Below is a small trained network, with its code and all its weights. Each question gives an input and a class and asks what happens when units are switched off, that is, made to give their printed mean instead of their output.

import numpy as np


def w(rows, s, z=0):
    codes = np.array(rows[::2]) - 128.0
    scale = np.full(codes.shape[1], s)
    scale[-1] = z or s
    return codes * scale


def f(y):
    return y / 2 * (1 + np.tanh(0.7978845608 * (y + 0.044715 * y**3)))


def log_softmax(a):
    a = a - a.max(-1, keepdims=True)
    return a - np.log(np.exp(a).sum(-1, keepdims=True))


def net(x, mask):
    res = np.array(x, float).reshape(1, 3) / 4 @ E
    y = f(res @ A[0][:, :-1].T + A[0][:, -1])
    res = res + np.where(mask, y, B[0][:, -1]) @ B[0][:, :-1]
    return log_softmax(res[-1] @ U[:, :-1].T + U[:, -1])


A, B = {}, {}
E = w([
[9,100,189],'x0',
[132,44,139],'x1',
[176,164,230],'x2',
],0.013)
A[0] = w([
[119,87,172,119],'neuron 0',
[54,137,137,252],'neuron 1',
[156,118,152,75],'neuron 2',
[158,148,202,98],'neuron 3',
[167,6,147,64],'neuron 4',
[139,175,99,183],'neuron 5',
[140,88,94,155],'neuron 6',
[96,111,142,108],'neuron 7',
[182,148,162,25],'neuron 8',
],0.017,0.0043)
B[0] = w([
[28,126,76,183],'neuron 0',
[176,170,123,247],'neuron 1',
[103,131,67,149],'neuron 2',
[71,96,2,215],'neuron 3',
[223,211,214,211],'neuron 4',
[129,105,228,182],'neuron 5',
[175,89,107,168],'neuron 6',
[92,46,160,172],'neuron 7',
[56,154,88,185],'neuron 8',
],0.008,0.012)
U = w([
[185,185,247,253],'0',
[134,28,1,3],'1',
],0.0051,0.002)

Each question gives the input, the list of numbers given to net, and the class t.
The units are the neurons (one row each of A and B). Each row of codes is followed by its name. A weight is (code - 128) times the scale printed after its matrix; where a second scale follows, it is the last column's (A, B and U).
mask holds one flag per neuron, in row order. A switched-off neuron (its flag False) gives its mean, the last column of its row in B, instead of its output. The means were averaged over made-up inputs and are rounded, as every weight is.
A unit's drop is (log p(t) with every unit on - log p(t) with that unit switched off) / (log p(t) with every unit on - log p(t) with every unit switched off).
The circuit of an input: a set's keep is (log p(t) with only the set's units on - log p(t) with every unit switched off) / (log p(t) with every unit on - log p(t) with every unit switched off). Starting from all 9 units, units are removed one at a time, each time the one whose removal leaves the highest keep (on an exact tie, the one counted first), for as long as the keep stays at least 0.8.
units of the circuit, in order: the units of the circuit, biggest drop first
unit that matters most: the unit with the biggest drop
top k neurons: the k neurons with the biggest drops, biggest first
drop of u: that unit's drop, to one decimal
input [3,5,-4], class 0: top 2 neurons : (neuron 4; neuron 3)
input [-4,-4,-3], class 0: top 3 neurons : (neuron 3; neuron 5; neuron 0)
input [-1,-7,-5], class 0: units of the circuit, in order : (neuron 3; neuron 5)
input [0,8,-1], class 0: units of the circuit, in order : (neuron 4)
input [2,8,-3], class 0: top 2 neurons : (neuron 4; neuron 3)
input [0,-7,-7], class 0: top 2 neurons : (neuron 3; neuron 5)
input [-7,-2,3], class 1: top 2 neurons : (neuron 4; neuron 8)
input [7,-4,6], class 1: top 2 neurons : (neuron 3; neuron 4)
input [1,-6,-6], class 0: top 3 neurons : (neuron 3; neuron 5; neuron 0)
input [-7,-1,3], class 1: top 3 neurons : (neuron 4; neuron 8; neuron 1)
input [-3,7,8], class 1: top 2 neurons : (neuron 3; neuron 2)
input [2,-5,8], class 1: drop of neuron 3 : 0.6
input [-1,4,-1], class 0: drop of neuron 4 : 0.3
input [-2,4,-3], class 0: drop of neuron 3 : 0.4
input [1,5,-2], class 0: unit that matters most : neuron 4
